Here is a tiny trained network, its code and every weight. The questions are about switching its units off for an input and a class, where a switched-off unit gives its printed mean instead of its output.

import numpy as np


def w(rows, s, z=0):
    codes = np.array(rows[::2]) - 128.0
    scale = np.full(codes.shape[1], s)
    scale[-1] = z or s
    return codes * scale


def f(y):
    return np.maximum(y, 0)


def log_softmax(a):
    a = a - a.max(-1, keepdims=True)
    return a - np.log(np.exp(a).sum(-1, keepdims=True))


def net(x, mask):
    res = np.array(x, float).reshape(1, 6) / 4 @ E
    y = f(res @ A[0][:, :-1].T + A[0][:, -1])
    res = res + np.where(mask, y, B[0][:, -1]) @ B[0][:, :-1]
    return log_softmax(res[-1] @ U[:, :-1].T + U[:, -1])


A, B = {}, {}
E = w([
[162,222,78,132,195,168],'x0',
[194,124,65,177,129,214],'x1',
[119,165,51,21,66,210],'x2',
[124,124,63,205,212,159],'x3',
[139,140,243,203,125,238],'x4',
[2,62,84,121,197,163],'x5',
],0.0059)
A[0] = w([
[132,125,101,151,168,144,149],'n0',
[60,94,124,55,105,151,197],'n1',
[167,140,85,185,176,166,202],'n2',
[85,54,111,148,158,53,110],'n3',
[120,112,142,86,77,54,169],'n4',
[92,157,148,147,253,108,155],'n5',
[150,222,167,120,111,204,237],'n6',
[193,155,106,181,149,148,252],'n7',
[6,89,120,85,153,132,152],'n8',
[12,82,126,88,148,110,126],'n9',
[117,86,244,220,140,143,232],'n10',
[124,86,235,210,121,148,209],'n11',
[189,215,137,118,87,187,220],'n12',
[129,112,61,198,243,178,190],'n13',
[86,124,54,88,143,202,145],'n14',
[34,95,103,82,131,191,137],'n15',
],0.0078,0.003)
B[0] = w([
[100,140,122,138,162,142,172],'n0',
[245,107,129,118,63,112,197],'n1',
[71,199,175,161,165,168,218],'n2',
[168,200,183,141,142,189,196],'n3',
[156,172,152,70,102,111,199],'n4',
[74,181,90,65,202,58,205],'n5',
[113,196,223,140,112,204,214],'n6',
[91,173,208,152,135,171,223],'n7',
[247,137,139,181,109,162,204],'n8',
[254,153,154,171,122,165,199],'n9',
[78,57,161,225,152,11,254],'n10',
[88,42,176,255,143,27,239],'n11',
[110,200,187,75,89,220,219],'n12',
[45,188,89,171,246,166,252],'n13',
[123,40,101,213,127,105,205],'n14',
[192,79,117,208,104,141,192],'n15',
],0.0074,0.0069)
U = w([
[139,12,131,167,101,81,155],'0',
[116,146,101,55,82,143,60],'1',
[164,172,164,122,98,188,232],'2',
[131,91,57,155,167,151,3],'3',
[153,148,99,54,127,64,42],'4',
[39,150,139,141,191,118,190],'5',
],0.011,0.0015)

Each question gives the input, the list of numbers given to net, and the class t.
The units are the neurons (one row each of A and B). Each row of codes is followed by its name. A weight is (code - 128) times the scale printed after its matrix; where a second scale follows, it is the last column's (A, B and U).
mask holds one flag per neuron, in row order. A switched-off neuron (its flag False) gives its mean, the last column of its row in B, instead of its output. The means were averaged over made-up inputs and are rounded, as every weight is.
A unit's drop is (log p(t) with every unit on - log p(t) with that unit switched off) / (log p(t) with every unit on - log p(t) with every unit switched off).
The circuit of an input: a set's keep is (log p(t) with only the set's units on - log p(t) with every unit switched off) / (log p(t) with every unit on - log p(t) with every unit switched off). Starting from the 12 units with the biggest drops (on a tie, the unit counted first), units are removed one at a time, each time the one whose removal leaves the highest keep (on an exact tie, the one counted first), for as long as the keep stays at least 0.8.
circuit, biggest first: the units of the circuit, biggest drop first
k most important neurons: the k neurons with the biggest drops, biggest first
drop of u: that unit's drop, to one decimal
input [8,-3,-5,-7,7,-6], class 5: circuit, biggest first : n10
input [-5,-1,2,-3,-4,5], class 2: 2 most important neurons : n10, n11
input [-4,0,-2,3,-8,-1], class 2: 4 most important neurons : n3, n10, n11, n5
input [4,-6,2,-7,-2,8], class 2: circuit, biggest first : n9, n8
input [-2,0,0,0,8,3], class 0: circuit, biggest first : n11, n10
input [-1,2,6,8,7,7], class 3: 3 most important neurons : n15, n14, n8
input [-5,-8,0,4,-8,6], class 2: circuit, biggest first : n3, n9
input [-6,6,-1,2,8,-7], class 5: 2 most important neurons : n12, n6
input [7,3,-5,-6,-8,0], class 4: drop of n7 : 0.0
input [8,-6,2,-5,-6,6], class 2: drop of n8 : 0.3
input [-6,7,-2,-8,-4,-7], class 1: drop of n3 : 0.1
input [0,-3,5,-3,-5,1], class 4: drop of n10 : 0.3
